Below are the code and all the weights of a small trained network. Each question names an input and a class and asks about switching units off, where a switched-off unit gives its printed mean instead of its output.

import numpy as np


def w(rows, s, z=0):
    codes = np.array(rows[::2]) - 128.0
    scale = np.full(codes.shape[1], s)
    scale[-1] = z or s
    return codes * scale


def norm(h):
    return h / np.sqrt((h * h).mean(-1, keepdims=True) + 1e-5)


def f(y):
    return np.maximum(y, 0)


def log_softmax(a):
    a = a - a.max(-1, keepdims=True)
    return a - np.log(np.exp(a).sum(-1, keepdims=True))


def net(x, mask):
    res = np.array(x, float).reshape(1, 5) / 4 @ E
    u = 0
    for l in range(4):
        y = f(norm(res) @ A[l][:, :-1].T + A[l][:, -1])
        res = res + np.where(mask[u : u + 6], y, B[l][:, -1]) @ B[l][:, :-1]
        u += 6
    return log_softmax(norm(res)[-1] @ U[:, :-1].T + U[:, -1])


A, B = {}, {}
E = w([
[97,147,225,152,132,102,241,89,255],'x0',
[198,50,177,75,51,75,124,127,130],'x1',
[245,197,163,80,172,157,161,178,137],'x2',
[85,101,199,126,125,157,42,211,148],'x3',
[133,51,165,191,128,160,201,161,25],'x4',
],0.0052)
A[0] = w([
[142,107,213,92,64,75,112,107,101,163],'0.n0',
[1,55,125,137,104,88,66,108,144,129],'0.n1',
[126,125,63,146,136,78,171,88,124,79],'0.n2',
[103,175,118,208,174,142,123,147,131,8],'0.n3',
[101,108,174,156,153,80,176,148,174,159],'0.n4',
[96,165,112,92,114,142,117,103,155,77],'0.n5',
],0.0081,0.0018)
B[0] = w([
[138,198,4,246,148,253,180,142,184,217],'0.n0',
[207,210,110,86,248,90,211,147,139,254],'0.n1',
[250,141,198,96,222,8,82,202,180,187],'0.n2',
[85,20,68,241,44,218,237,133,179,184],'0.n3',
[88,66,171,60,62,164,64,127,52,209],'0.n4',
[191,192,129,153,6,176,111,135,134,170],'0.n5',
],0.0052,0.0058)
A[1] = w([
[84,186,101,104,24,193,163,54,211,255],'1.n0',
[128,40,167,160,234,163,119,108,71,102],'1.n1',
[161,2,214,165,149,155,180,148,9,71],'1.n2',
[36,140,224,153,86,27,207,48,140,149],'1.n3',
[101,68,151,72,99,206,110,71,185,123],'1.n4',
[155,52,74,241,84,179,142,190,210,104],'1.n5',
],0.0047,0.0017)
B[1] = w([
[127,3,151,107,68,92,96,101,90,244],'1.n0',
[229,194,221,98,74,133,149,127,97,199],'1.n1',
[129,213,170,129,122,100,38,34,160,254],'1.n2',
[196,91,170,93,90,166,118,152,111,185],'1.n3',
[109,119,68,92,149,123,82,164,134,162],'1.n4',
[71,112,117,210,156,89,131,133,144,246],'1.n5',
],0.007,0.0042)
A[2] = w([
[161,111,227,102,62,191,157,174,142,229],'2.n0',
[90,145,65,53,108,73,93,122,178,124],'2.n1',
[106,148,74,44,73,90,56,140,244,109],'2.n2',
[71,150,2,100,155,184,71,122,49,248],'2.n3',
[129,66,201,150,163,97,111,125,208,200],'2.n4',
[90,76,135,131,188,205,87,189,148,143],'2.n5',
],0.0051,0.0012)
B[2] = w([
[93,158,39,90,130,141,136,91,50,252],'2.n0',
[141,145,217,136,31,249,254,13,93,192],'2.n1',
[123,197,182,250,108,102,147,168,16,238],'2.n2',
[120,15,168,110,99,126,110,118,103,240],'2.n3',
[147,134,53,38,211,134,82,169,159,223],'2.n4',
[194,88,252,160,202,54,149,212,121,185],'2.n5',
],0.0059,0.0039)
A[3] = w([
[144,87,169,98,180,78,146,160,138,124],'3.n0',
[99,100,177,103,108,157,178,128,208,252],'3.n1',
[124,164,89,44,181,34,158,133,110,254],'3.n2',
[146,117,93,47,152,176,121,166,35,215],'3.n3',
[71,183,167,156,90,127,99,124,128,170],'3.n4',
[240,100,1,130,94,193,193,193,167,172],'3.n5',
],0.0057,0.0013)
B[3] = w([
[154,188,114,116,197,105,177,156,83,166],'3.n0',
[168,34,124,152,111,151,118,171,118,170],'3.n1',
[101,181,158,86,187,156,57,185,155,196],'3.n2',
[104,95,99,2,160,136,192,98,196,246],'3.n3',
[198,208,155,172,140,123,127,142,87,177],'3.n4',
[76,119,100,222,131,133,170,200,120,252],'3.n5',
],0.0082,0.0044)
U = w([
[186,189,213,164,37,153,135,71,68,160],'0',
[129,21,93,227,105,151,181,189,125,137],'1',
[132,205,118,61,182,153,221,176,165,118],'2',
[180,160,168,101,176,116,152,188,155,165],'3',
[157,4,122,7,81,161,120,126,134,121],'4',
[72,151,137,120,119,66,82,140,219,67],'5',
[38,121,112,118,72,46,2,91,237,2],'6',
],0.0081,0.0059)

Each question gives the input, the list of numbers given to net, and the class t.
The units are the neurons (one row each of A and B). Each row of codes is followed by its name. A weight is (code - 128) times the scale printed after its matrix; where a second scale follows, it is the last column's (A, B and U).
mask holds one flag per neuron, layer by layer. A switched-off neuron (its flag False) gives its mean, the last column of its row in B, instead of its output. The means were averaged over made-up inputs and are rounded, as every weight is.
A unit's drop is (log p(t) with every unit on - log p(t) with that unit switched off) / (log p(t) with every unit on - log p(t) with every unit switched off).
The circuit of an input: a set's keep is (log p(t) with only the set's units on - log p(t) with every unit switched off) / (log p(t) with every unit on - log p(t) with every unit switched off). Starting from the 12 units with the biggest drops (on a tie, the unit counted first), units are removed one at a time, each time the one whose removal leaves the highest keep (on an exact tie, the one counted first), for as long as the keep stays at least 0.8.
circuit, biggest first: the units of the circuit, biggest drop first
unit that matters most: the unit with the biggest drop
top k neurons: the k neurons with the biggest drops, biggest first
top k neurons in layer l: the k neurons of layer l with the biggest drops, biggest first
input [3,5,3,-2,3], class 1: unit that matters most => 0.n0
input [-3,-4,-6,0,8], class 0: circuit, biggest first => (1.n2; 1.n1)
input [-3,1,-7,-8,-6], class 3: circuit, biggest first => (0.n2; 0.n1)
input [-6,-4,-5,-2,6], class 0: top 3 neurons in layer 1 => (1.n2; 1.n1; 1.n4)
input [-7,8,8,-1,-4], class 1: circuit, biggest first => (3.n5; 1.n2)
input [4,-7,7,7,-1], class 1: top 2 neurons => (0.n3; 0.n1)
input [-1,-8,-7,7,-4], class 1: circuit, biggest first => (0.n3; 1.n2)
input [-4,-4,-8,7,-4], class 2: top 2 neurons => (0.n1; 1.n2)
input [-5,5,6,5,1], class 2: top 3 neurons => (0.n3; 3.n3; 1.n0)
input [5,-8,5,-8,2], class 1: circuit, biggest first => (0.n3; 0.n1; 3.n5; 1.n2)
input [-2,2,5,-2,-6], class 0: top 2 neurons => (0.n1; 2.n2)
input [-6,-2,-6,3,4], class 2: circuit, biggest first => (0.n1; 3.n3)
input [-7,-2,6,-6,2], class 4: circuit, biggest first => (3.n3; 2.n3)
input [7,6,-2,2,-5], class 4: circuit, biggest first => (1.n0; 0.n4)
input [-7,-3,8,2,-8], class 0: top 2 neurons in layer 0 => (0.n1; 0.n0)
input [1,4,-1,5,7], class 0: circuit, biggest first => (1.n2)
input [6,7,-5,-4,-6], class 1: circuit, biggest first => (0.n0; 3.n1)
input [6,4,4,-5,5], class 4: top 4 neurons => (0.n4; 0.n1; 2.n2; 2.n0)
input [2,4,-4,-7,0], class 3: top 2 neurons in layer 0 => (0.n2; 0.n3)
input [8,-5,-2,0,3], class 4: top 3 neurons => (0.n4; 0.n0; 1.n3)
input [8,0,-2,0,8], class 0: circuit, biggest first => (1.n2; 0.n4)
input [8,-8,8,3,5], class 1: top 2 neurons => (0.n3; 3.n1)
input [-2,8,-8,-4,-5], class 1: circuit, biggest first => (0.n0)
input [-2,-4,-7,5,-3], class 2: top 2 neurons in layer 0 => (0.n1; 0.n0)
